Below are the code and all the weights of a small trained network. Each question names an input and a target symbol and asks about switching units off, where a switched-off unit gives its printed mean instead of its output.

import numpy as np


def w(rows, s, z=0):
    codes = np.array(rows[::2]) - 128.0
    scale = np.full(codes.shape[1], s)
    scale[-1] = z or s
    return codes * scale


def norm(h):
    return h / np.sqrt((h * h).mean(-1, keepdims=True) + 1e-5)


def f(y):
    return y / 2 * (1 + np.tanh(0.7978845608 * (y + 0.044715 * y**3)))


def softmax(a):
    e = np.exp(a - a.max(-1, keepdims=True))
    return e / e.sum(-1, keepdims=True)


def log_softmax(a):
    a = a - a.max(-1, keepdims=True)
    return a - np.log(np.exp(a).sum(-1, keepdims=True))


def net(x, mask):
    ids = ['αγδεημξπτψ'.index(c) for c in x.split()]
    T = len(ids)
    res = E[ids] + P[:T]
    u = 0
    for l in range(3):
        q, k, v = (norm(res) @ M[l].T for M in (Q, K, V))
        z = softmax(np.where(np.tri(T) > 0, q @ k.T / 3**0.5, -1e9)) @ v
        res = res + np.where(mask[u], z, O[l][:, -1]) @ O[l][:, :-1]
        u += 1
        y = f(norm(res) @ A[l][:, :-1].T + A[l][:, -1])
        res = res + np.where(mask[u : u + 8], y, B[l][:, -1]) @ B[l][:, :-1]
        u += 8
    return log_softmax(norm(res)[-1] @ U[:, :-1].T + U[:, -1])


Q, K, V, O, A, B = {}, {}, {}, {}, {}, {}
E = w([
[145,141,63,199,123,86,117,115,59,143,152,136],'α',
[93,64,110,173,113,74,21,141,91,134,150,160],'γ',
[97,203,227,94,91,155,120,12,102,123,117,47],'δ',
[179,201,71,203,91,56,137,103,83,105,134,138],'ε',
[151,149,80,146,177,145,34,189,155,137,62,120],'η',
[161,160,117,251,86,134,142,166,144,112,193,149],'μ',
[208,69,123,128,102,83,92,137,103,109,64,140],'ξ',
[144,118,95,153,159,99,110,62,179,72,107,135],'π',
[184,150,133,167,88,137,161,125,188,87,64,140],'τ',
[107,107,98,142,98,127,139,81,147,135,99,146],'ψ',
],0.015)
P = w([
[133,132,86,225,120,77,167,102,99,140,104,255],'0',
[140,154,114,187,118,73,159,101,117,135,113,156],'1',
[123,152,138,167,120,87,126,107,129,141,110,102],'2',
[103,165,152,142,107,96,110,135,132,109,135,62],'3',
[95,169,136,119,89,113,101,150,134,96,150,63],'4',
[89,175,109,84,61,132,92,153,136,74,144,69],'5',
],0.011)
Q[0] = w([
[161,129,222,102,233,106,161,158,78,180,231,149],'0.h1',
[69,112,96,71,149,196,172,138,141,201,119,205],'0.h1',
[58,174,80,36,93,153,150,202,50,2,189,103],'0.h1',
],0.0048)
K[0] = w([
[165,91,107,155,217,118,146,163,112,154,175,170],'0.h1',
[99,99,162,125,170,188,145,183,64,113,175,193],'0.h1',
[94,136,100,150,104,111,80,173,114,57,125,2],'0.h1',
],0.0055)
V[0] = w([
[19,136,115,181,132,206,111,94,116,254,222,132],'0.h1',
[133,117,95,196,34,129,90,183,99,168,98,152],'0.h1',
[179,132,211,63,153,164,101,163,30,166,131,115],'0.h1',
],0.0076)
O[0] = w([
[160,154,152,10,144,71,202,124,105,2,208,98,44],'0.h1',
[77,111,243,185,86,98,169,145,33,43,67,171,235],'0.h1',
[182,170,183,74,66,152,14,129,65,61,147,157,3],'0.h1',
],0.0072,0.0062)
A[0] = w([
[177,108,83,90,166,118,113,254,120,137,88,136,159],'0.n1',
[160,111,116,139,59,80,129,161,84,148,130,141,5],'0.n2',
[177,144,147,56,104,201,117,112,175,72,76,105,35],'0.n3',
[137,102,177,125,128,125,161,204,149,53,158,163,60],'0.n4',
[85,65,102,102,114,117,62,116,88,112,201,104,192],'0.n5',
[181,143,82,113,98,104,137,155,140,115,181,90,126],'0.n6',
[132,141,163,29,167,206,50,104,181,166,149,132,25],'0.n7',
[105,109,116,85,54,102,168,110,173,107,70,104,175],'0.n8',
],0.0093,0.003)
B[0] = w([
[85,106,61,165,122,81,98,107,208,89,175,146,164],'0.n1',
[178,102,126,180,111,139,96,97,115,116,130,119,198],'0.n2',
[175,66,136,175,113,103,128,112,150,133,194,101,167],'0.n3',
[115,124,117,150,131,119,164,130,254,48,98,147,123],'0.n4',
[187,180,168,69,93,16,101,109,157,177,160,154,155],'0.n5',
[60,156,142,109,132,116,147,141,133,118,174,76,130],'0.n6',
[110,162,46,92,163,160,59,243,117,108,142,110,154],'0.n7',
[56,99,123,176,79,135,122,141,83,171,219,156,254],'0.n8',
],0.0084,0.0045)
Q[1] = w([
[134,200,157,146,68,136,23,31,175,137,174,57],'1.h1',
[66,149,35,237,104,38,218,132,114,91,160,148],'1.h1',
[134,194,154,184,84,89,6,125,192,141,98,59],'1.h1',
],0.012)
K[1] = w([
[140,164,162,81,112,142,181,8,82,145,112,190],'1.h1',
[41,144,128,75,28,175,147,108,162,149,169,166],'1.h1',
[105,183,213,79,75,227,151,35,181,158,90,146],'1.h1',
],0.013)
V[1] = w([
[134,118,28,107,106,55,109,93,1,158,83,117],'1.h1',
[90,115,182,15,78,201,113,150,117,206,139,59],'1.h1',
[141,172,163,66,146,218,189,26,149,77,85,68],'1.h1',
],0.0064)
O[1] = w([
[83,193,27,97,95,197,111,67,69,175,139,164,221],'1.h1',
[119,98,135,186,141,154,254,17,84,157,13,194,1],'1.h1',
[134,141,124,121,49,162,171,119,205,150,32,135,183],'1.h1',
],0.0066,0.0042)
A[1] = w([
[173,148,106,44,155,120,127,137,10,2,150,174,23],'1.n1',
[219,79,185,168,161,189,116,145,36,89,158,107,16],'1.n2',
[163,100,214,126,131,121,227,78,72,86,52,225,116],'1.n3',
[213,57,131,159,205,124,78,142,112,170,163,189,1],'1.n4',
[144,118,111,126,170,167,235,124,114,148,69,129,44],'1.n5',
[76,55,141,184,138,73,167,123,162,121,117,160,162],'1.n6',
[57,150,154,133,179,160,236,115,75,154,205,187,49],'1.n7',
[123,70,134,157,141,172,136,150,126,157,33,146,86],'1.n8',
],0.0096,0.0079)
B[1] = w([
[97,52,81,90,144,76,154,163,121,105,124,135,132],'1.n1',
[163,167,180,108,116,123,82,155,137,143,117,138,128],'1.n2',
[154,133,94,118,135,111,159,153,176,173,81,79,172],'1.n3',
[114,128,126,121,146,121,116,103,144,119,149,82,135],'1.n4',
[138,191,160,116,161,161,122,183,117,143,6,52,128],'1.n5',
[140,132,125,94,121,135,133,151,130,143,99,101,254],'1.n6',
[72,118,98,118,84,95,140,149,94,106,121,112,157],'1.n7',
[141,122,131,108,125,96,160,131,159,120,184,111,171],'1.n8',
],0.019,0.0088)
Q[2] = w([
[186,85,149,209,72,78,141,199,134,185,2,47],'2.h1',
[237,139,183,153,205,180,178,73,141,157,60,168],'2.h1',
[176,233,86,158,55,134,110,72,158,168,233,86],'2.h1',
],0.0097)
K[2] = w([
[104,95,132,80,8,129,97,102,191,137,94,143],'2.h1',
[132,64,138,141,227,36,122,164,107,139,109,232],'2.h1',
[134,137,121,63,109,149,92,202,180,130,118,51],'2.h1',
],0.012)
V[2] = w([
[164,149,67,188,159,172,159,169,255,69,104,101],'2.h1',
[164,153,193,204,76,145,248,151,103,132,199,146],'2.h1',
[246,94,161,70,122,34,126,138,136,200,108,166],'2.h1',
],0.0086)
O[2] = w([
[207,81,31,181,242,124,105,214,164,70,171,115,253],'2.h1',
[201,70,244,205,115,191,229,90,55,122,185,86,131],'2.h1',
[2,88,153,90,79,198,66,111,109,158,216,236,189],'2.h1',
],0.0088,0.003)
A[2] = w([
[126,93,213,24,175,116,118,131,108,74,89,152,79],'2.n1',
[126,157,149,130,104,197,66,163,99,122,61,186,124],'2.n2',
[127,77,125,146,178,154,123,136,132,130,98,159,5],'2.n3',
[140,177,140,121,184,98,90,118,103,75,105,150,55],'2.n4',
[130,145,173,96,160,122,247,104,105,191,2,80,72],'2.n5',
[177,145,148,157,142,138,90,117,146,80,112,114,100],'2.n6',
[121,44,134,181,165,170,147,138,126,179,105,151,68],'2.n7',
[145,105,141,124,155,104,127,135,85,130,122,123,116],'2.n8',
],0.021,0.015)
B[2] = w([
[160,74,169,155,212,95,87,66,175,71,64,107,131],'2.n1',
[83,124,228,109,109,95,133,141,157,231,124,180,157],'2.n2',
[26,219,255,65,115,126,157,184,66,81,76,145,126],'2.n3',
[131,131,165,96,42,195,93,143,54,90,101,125,131],'2.n4',
[125,219,137,79,114,124,211,103,142,112,43,15,253],'2.n5',
[121,99,167,104,115,161,131,158,83,125,121,164,138],'2.n6',
[158,60,94,132,44,141,147,52,103,157,95,98,157],'2.n7',
[124,139,126,142,131,169,141,119,164,124,111,161,139],'2.n8',
],0.025,0.018)
U = w([
[185,88,181,89,151,160,177,190,114,79,203,143,147],'α',
[129,141,181,97,123,135,119,149,138,173,133,209,176],'γ',
[132,163,146,87,140,132,179,128,123,92,98,111,166],'δ',
[118,87,162,131,171,97,100,82,114,52,104,160,87],'ε',
[146,148,77,139,167,143,86,171,186,138,135,145,107],'η',
[192,151,140,56,136,120,107,80,114,86,254,149,183],'μ',
[179,71,106,154,66,151,110,87,109,134,78,155,1],'ξ',
[125,181,138,242,120,146,108,99,106,80,114,180,47],'π',
[139,147,130,96,88,198,70,172,78,68,94,178,59],'τ',
[65,107,84,88,138,112,174,135,69,87,169,176,67],'ψ',
],0.0078,0.0033)

Each question gives the input, a string of symbols that net reads in full, and the target symbol t.
The units are the heads (3 rows each of Q, K, V and O) and the neurons (one row each of A and B). Each row of codes is followed by its name. A weight is (code - 128) times the scale printed after its matrix; where a second scale follows, it is the last column's (O, A, B and U).
mask holds one flag per unit, layer by layer, with each layer's heads first. A switched-off unit (its flag False) gives its mean, the last column of its rows in O or B, instead of its output. The means were averaged over made-up inputs and are rounded, as every weight is.
A unit's drop is (log p(t) with every unit on - log p(t) with that unit switched off) / (log p(t) with every unit on - log p(t) with every unit switched off).
The circuit of an input: a set's keep is (log p(t) with only the set's units on - log p(t) with every unit switched off) / (log p(t) with every unit on - log p(t) with every unit switched off). Starting from the 12 units with the biggest drops (on a tie, the unit counted first), units are removed one at a time, each time the one whose removal leaves the highest keep (on an exact tie, the one counted first), for as long as the keep stays at least 0.8.
circuit, biggest first: the units of the circuit, biggest drop first
unit that matters most: the unit with the biggest drop
k most important neurons: the k neurons with the biggest drops, biggest first
top k neurons in layer l: the k neurons of layer l with the biggest drops, biggest first
input δ ψ α, target ψ: 3 most important neurons -> [1.n3, 2.n5, 1.n7]
input ξ δ δ δ δ, target μ: top 2 neurons in layer 0 -> [0.n5, 0.n3]
input δ π δ γ, target η: circuit, biggest first -> [0.h1, 2.n5, 2.n7]
input α ξ γ μ ξ, target γ: circuit, biggest first -> [0.h1, 2.n2]
input ψ δ η, target η: 2 most important neurons -> [0.n1, 2.n5]
input μ α δ η δ, target τ: most important neuron -> [0.n7]
input η ξ η μ π, target η: circuit, biggest first -> [2.h1, 2.n5]
input α δ δ ξ η, target γ: circuit, biggest first -> [0.h1, 2.n5, 2.n2]
input δ η δ, target τ: 3 most important neurons -> [1.n6, 1.n7, 2.n5]
input δ δ δ δ α, target μ: circuit, biggest first -> [0.h1, 2.n5]
input τ η ξ π ξ, target η: circuit, biggest first -> [1.h1, 2.h1, 0.h1, 2.n5]
input δ ψ δ π μ, target η: circuit, biggest first -> [2.h1, 1.n6, 2.n5]
input μ μ π δ α ψ, target ψ: circuit, biggest first -> [0.n8, 1.h1, 2.n5, 1.n7]
input ξ γ α α γ, target ε: most important neuron -> [2.n1]
input δ δ α γ μ π, target η: circuit, biggest first -> [1.n7, 2.h1, 2.n5]
input μ ψ δ η π δ, target η: 3 most important neurons -> [1.n6, 1.n7, 2.n5]
input π δ ξ α, target ξ: 3 most important neurons -> [2.n7, 1.n8, 2.n5]
input ξ τ δ ξ δ α, target γ: 4 most important neurons -> [1.n6, 1.n8, 2.n2, 2.n5]
input δ π η μ μ, target η: top 3 neurons in layer 0 -> [0.n1, 0.n8, 0.n2]
input δ δ δ δ ξ τ, target ξ: circuit, biggest first -> [2.n5]
input δ ψ μ, target ψ: top 2 neurons in layer 1 -> [1.n3, 1.n7]
input α τ γ, target ξ: 2 most important neurons -> [2.n7, 2.n5]
input ξ ξ ε, target γ: 2 most important neurons -> [2.n2, 2.n5]
input ξ δ γ δ, target μ: top 2 neurons in layer 0 -> [0.n3, 0.n5]
input ξ δ μ δ ε, target α: 2 most important neurons -> [1.n6, 1.n3]
input γ ε α α ε, target π: 2 most important neurons -> [2.n5, 2.n8]
input δ ξ μ, target ξ: unit that matters most -> 1.h1
input γ α δ γ δ ε, target π: top 2 neurons in layer 1 -> [1.n6, 1.n3]
